Each row has a name. Each piece below is followed by the name of the row it came from, unless a question asks for something else. Each question is about the rows just above it. Places in a row count from 1.

[  9  23   5  -2   5   2  10 -10   8  -5  34] = (98)
[  5 -19  -4  -4  17   2  11  -2  31  12   9] = (96)
[  9  23   5  -2   5   2  10 -10   8  17 -47] = (47)
[ -4 -28   6   5  16  -8  -5  24  31  -6  14] = (84)
[-23   9  -7   3  20  18 -19   2  -5 -41 -26] = (207)
[  9  23   5  -2   5   2  10 -10   3  -5  34] = (190)
[  4   2  30   3 -28   6   7  -2  23   8  -8] = (52)
[ -8 -10  -1   2 -18  -9 -18   8 -12  12 -30] = (140)
[-2  5 23  8 -5  5 10 34 -9  9  2] = (26)
[  8   5  15   0 -10 -16  -2   7  26  26  30] = (202)
[  2   0  -1  -1   1  -1  14 -12  18  12  -4] = (120)
find: [  4   2  30   3 -28   6   7  -2] : (52)
[-10  -5  -2   2   5   5   8   9  10  23  34] is which row reordered? : (98)
Table of tags by key:
[-1] -> k811
[-20] -> k73
[-2] -> k513
[17] -> k431
[-19] -> k843
[7] -> k786
[18] -> k822
Look up the entry of (207) at place 7 in the table: : k843
[  9  23   5  -2   5   2  10 -10   8  -5  34] is in which row? : (98)
[  4   2  30   3 -28   6   7  -2  23   8  -8] is in which row? : (52)
[-9 -5 -2  2  5  5  8  9 10 23 34] is which row reordered? : (26)

[ 14  10 -11  -1  33   2 -17 -29  -5  15 -55] : (114)
[  5  21 -24   6  28  38  27 -12 -24  -6 -11] : (15)
[ 49 -40 -34 -14  -5   8 -45  -3  16  26 -24] : (143)
[  5  21 -36   6  28  38  27   2 -24  -6 -11] : (146)
[ 13  18 -13   1  41   6  -9 -29 -15   8 -45] : (177)
[-22   2 -16  11  23 -25   3   2 -31  15  43] : (10)
[ 11  23 -17   3  43  15   2 -25 -22   2 -31] : (115)
[ 14  24 -11  -1  33   2 -17 -29  -5  15 -55] : (127)
key -> tag
[-13] -> k692
[15] -> k378
[-11] -> k446
Look up the entry of (127) at place 3 in the table: : k446
[-31   2 -22 -25   2  15  43   3 -17  23  11] is which row reordered? : (115)
find: [  5  21 -36   6  28  38  27   2 -24  -6 -11] : (146)
[-31  11  23 -17   3  43  15   2 -25 -22   2] is which row reordered? : (115)
Row and place of [1] in the named rows: : (177), 4
[ 21 -24] is in which row? : (15)
[-24 -24 -12 -11  -6   5   6  21  27  28  38] is which row reordered? : (15)

[ -2 -46  -9  32   3 -14  -2   8]  (108)
[  8   3  32 -46  -9 -14  -2  -1]  (72)
[-14 -46  -2  -2   9  32  -9   3]  (117)
[-16 -31  16  33 -19 -43 -46  29]  (3)
[-16  -9  16  33 -19 -43 -46  29]  (80)
[  3  32 -14   8  -2 -46  -2  -9] is which row reordered? : (108)
key -> tag
[-1] -> k369
[-19] -> k240
[9] -> k533
[-9] -> k880
The tag of (72), keyed by place 5: : k880
[ 29 -31 -43 -46 -19 -16  16  33] is which row reordered? : (3)
Which row holds these entries in another order? [ 32   3 -14  -2   8  -2 -46  -9] : (108)

[ -4  -1  -8  -3   3  12  20  27   4 -15 -31 -13  11   3 -16  -1   6   5
 -15  -4 -11 -12] -> (77)
[ -4 -18  -8  12   3  12  20  27   4 -15 -20  -5  11   3  -7   8   6   5
  16  -4  -7   4] -> (63)
[ -4 -51  -8  12   3  12  23  45   4 -15 -31 -13  24  12 -16  18   9   5
  10  -4  -6   1] -> (121)
find: [12  3 12 20 27] : (63)
tags:
[3] -> k599
[5] -> k527
[-4] -> k459
[11] -> k146
[4] -> k592
[12] -> k55
The tag of (121), keyed by place 14: : k55
Which row holds [ -4 -51  -8  12   3  12  23  45   4 -15 -31 -13  24  12 -16  18   9   5
  10  -4  -6   1]? : (121)
find: [ -4 -18  -8  12   3  12  20  27   4 -15 -20  -5  11   3  -7   8   6   5
  16  -4  -7   4] : (63)
Row and place of [-3] in the named rows: : (77), 4

[  6   3  23   9  43  -9  -4  19 -26   4  26 -19  -4 -20 -23   8   2 -29
  37  -6 -23] = (6)
[ -6 -21  23  -6 -23   1 -19 -29 -14   4  -4  -7  10 -10 -17  -4   4  -3
   4 -33 -58] = (11)
[-21 -33  -6 -10   4  -4 -17   1 -19   4  -3   4 -23  10 -58 -29  -6  -7
  -5 -14  23] = (38)
[  1 -58 -19  -3  -7 -21 -29 -17  -4  23  -4   3 -10 -14 -33 -23   4  -6
  10  -6   4] = (8)
[-22  34  14   0  -4  -2  -6  44 -11  -1   7   0 -11  -4   7 -24  56 -41
  36  -8  -5] = (92)
Which row holds these entries in another order? [-29  -5 -17   4  23 -58   4   1 -14 -23  -7  -3  -6 -33  -6 -19  10 -10
 -21  -4   4] : (38)
[37] is at row and place : (6), 19
tags:
[-6] -> k834
[1] -> k575
[19] -> k872
Join (38) by its entry at place 8: : k575
Where in the named rows is [-1]? : (92), 10
Which row holds [-21 -33  -6 -10   4  -4 -17   1 -19   4  -3   4 -23  10 -58 -29  -6  -7
  -5 -14  23]? : (38)
find: [ -4 -17   1 -19] : (38)
Put [-58 -33   4  -3   4  -4 -17 -10  10  -7  -4   4 -14 -29 -19   1 -23  -6
  23 -21  -6] back in order: which row is it? : (11)

[ 14  -2  -5  -2  14   9 -35  36 -35  37  -2   0  -3  20  -6   2  31  -6
  -2  -4  27 -37  -2   3  -3 -37  12   8  23   3 -35  -5   1  -9   3   3
 -39 -39  35   2  28   2]  (122)
[ -6  35  35 -43  10   0  11  23  -5  -5 -11 -45  -3  -5   3  -4  24 -40
   1  -5  39 -41  14  -3   2 -40  29 -10 -46   1  -2  -4  -5 -41  18  -5
   0  13  16  37  -8  -4]  (48)
[ 16  -4  -6  -5  14  11 -43  39 -41  35  -5  -4  -3  18 -10  -8  35  -4
  -2  -5  24 -41  -5   1  -5 -40  13  10  23   3 -40  -5  -3 -10   0   1
 -45 -46  37   2  29   0]  (44)
[ -1   0  -3  18  -3  14  -4  -3  21  16  -8  -4  20  15  -1   0 -25  -1
  -6  -8  -4  -3  -7 -22  -3 -28 -25  -6   0 -14 -25  -6  -5  14  -3 -18
  -4 -11   1  -3   0   0]  (64)
The row with [-1  0 -3 18 -3 14] is : (64)
Which row holds these entries in another order? [ 18 -41 -10 -40  -4   1   0  -5  -5  -2  13 -43  -8  29 -11  -3  -5   3
   0  -6  37  23  -4  -5 -46 -45  14  -3  35   1  10  16 -40  -4   2  -5
 -41  35  39  24  11  -5] : (48)
Put [-46  37   2  29   0  16  -4  -6  -5  14  11 -43  39 -41  35  -5  -4  -3
  18 -10  -8  35  -4  -2  -5  24 -41  -5   1  -5 -40  13  10  23   3 -40
  -5  -3 -10   0   1 -45] back in order: which row is it? : (44)
[ 14  -2  -5  -2  14   9 -35  36 -35  37  -2   0  -3  20  -6   2  31  -6
  -2  -4  27 -37  -2   3  -3 -37  12   8  23   3 -35  -5   1  -9   3   3
 -39 -39  35   2  28   2] is in which row? : (122)
The row with [-35  -5] is : (122)

[  8  -3  14  27   9   4  -1  -3  -1 -30  13  -5  28 -28   0  11 -19   9
   1  -5 -21 -24   4   3  17 -28 -27  13   6  -4   5 -14  -1   2  -8  -1
  -8  -9   4  15  -1 -19  41]  (88)
[  5  -8   4   6  -3 -15  -5   2  -3   1   6 -21  -2   4  22   0   9   5
  -2  -8  14   6 -26   0  -3   3  -6   6 -10   1   9  -5 -28  -9  -2 -34
  29 -42  -7  -4  24  -1 -52]  (9)
[ 13 -10   0  11  -9 -22 -15   1  -8   1  18 -26  -8   6  34  -1  19  11
  -6 -18  45   5   5   3  -4   8 -15  11 -23   5  19  -7 -32   0 -27 -34
  16 -35   6   0  11  -3 -23]  (24)
[ 13  -9   0   6  -4 -19 -14  -1  -3   1  14 -19  41   4  28   3  15  11
  -5  -8  27   5  -1   2  -1   8  -8   9 -21   4  13  -5 -27  -1 -24 -28
  17 -28   3  -1   9  -3 -30]  (154)
[-10   9 -21 -52   9  -5   6  -2 -15   4  -6   2   6  14  24  -9  22  -3
  -9  29   5 -42  -5 -28 -26   1   0  -4  -2   0   1  -1   6 -34   6   4
  -2   3  -3  -3  -7   5  -8]  (28)
[ -3  -8   2   5  -5 -16 -14   0  -4   1  11 -20  -7   8  22  -3   1  10
  -6  -6  20   5   9   2  -1   4  -7   8 -15   2  11  -7 -19  -3 -15 -24
  13 -30   1  -4   9  -2 -32]  (7)
[ -3  -8   2   5  -5 -16 -14   0  -4   1  11 -20  -7   8  22  -3   1  10
  -6  -6  20   5   9   2  -1   4  -2   8 -15   2  11  -7 -19  -3 -15 -24
  13 -30   1  -4   9  -2 -32]  (167)
Put [-30  -3   9  -1   3 -28  17 -28 -24  -1 -27  -5  13   4 -21   9  -8   8
  -1   2  -1   5  27  -8  -5  11  15   3  28   4  41 -19  14   1  -3  -1
 -14 -19  -4   6   0  -9  13] back in order: which row is it? : (154)
Put [  6 -26   0  -3   3  -6   6 -10   1   9  -5 -28  -9  -2 -34  29 -42  -7
  -4  24  -1 -52   5  -8   4   6  -3 -15  -5   2  -3   1   6 -21  -2   4
  22   0   9   5  -2  -8  14] back in order: which row is it? : (9)
Table of tags by key:
[11] -> k765
[26] -> k247
[27] -> k604
[-21] -> k714
[0] -> k521
[12] -> k12
The tag of (88), keyed by place 16: : k765

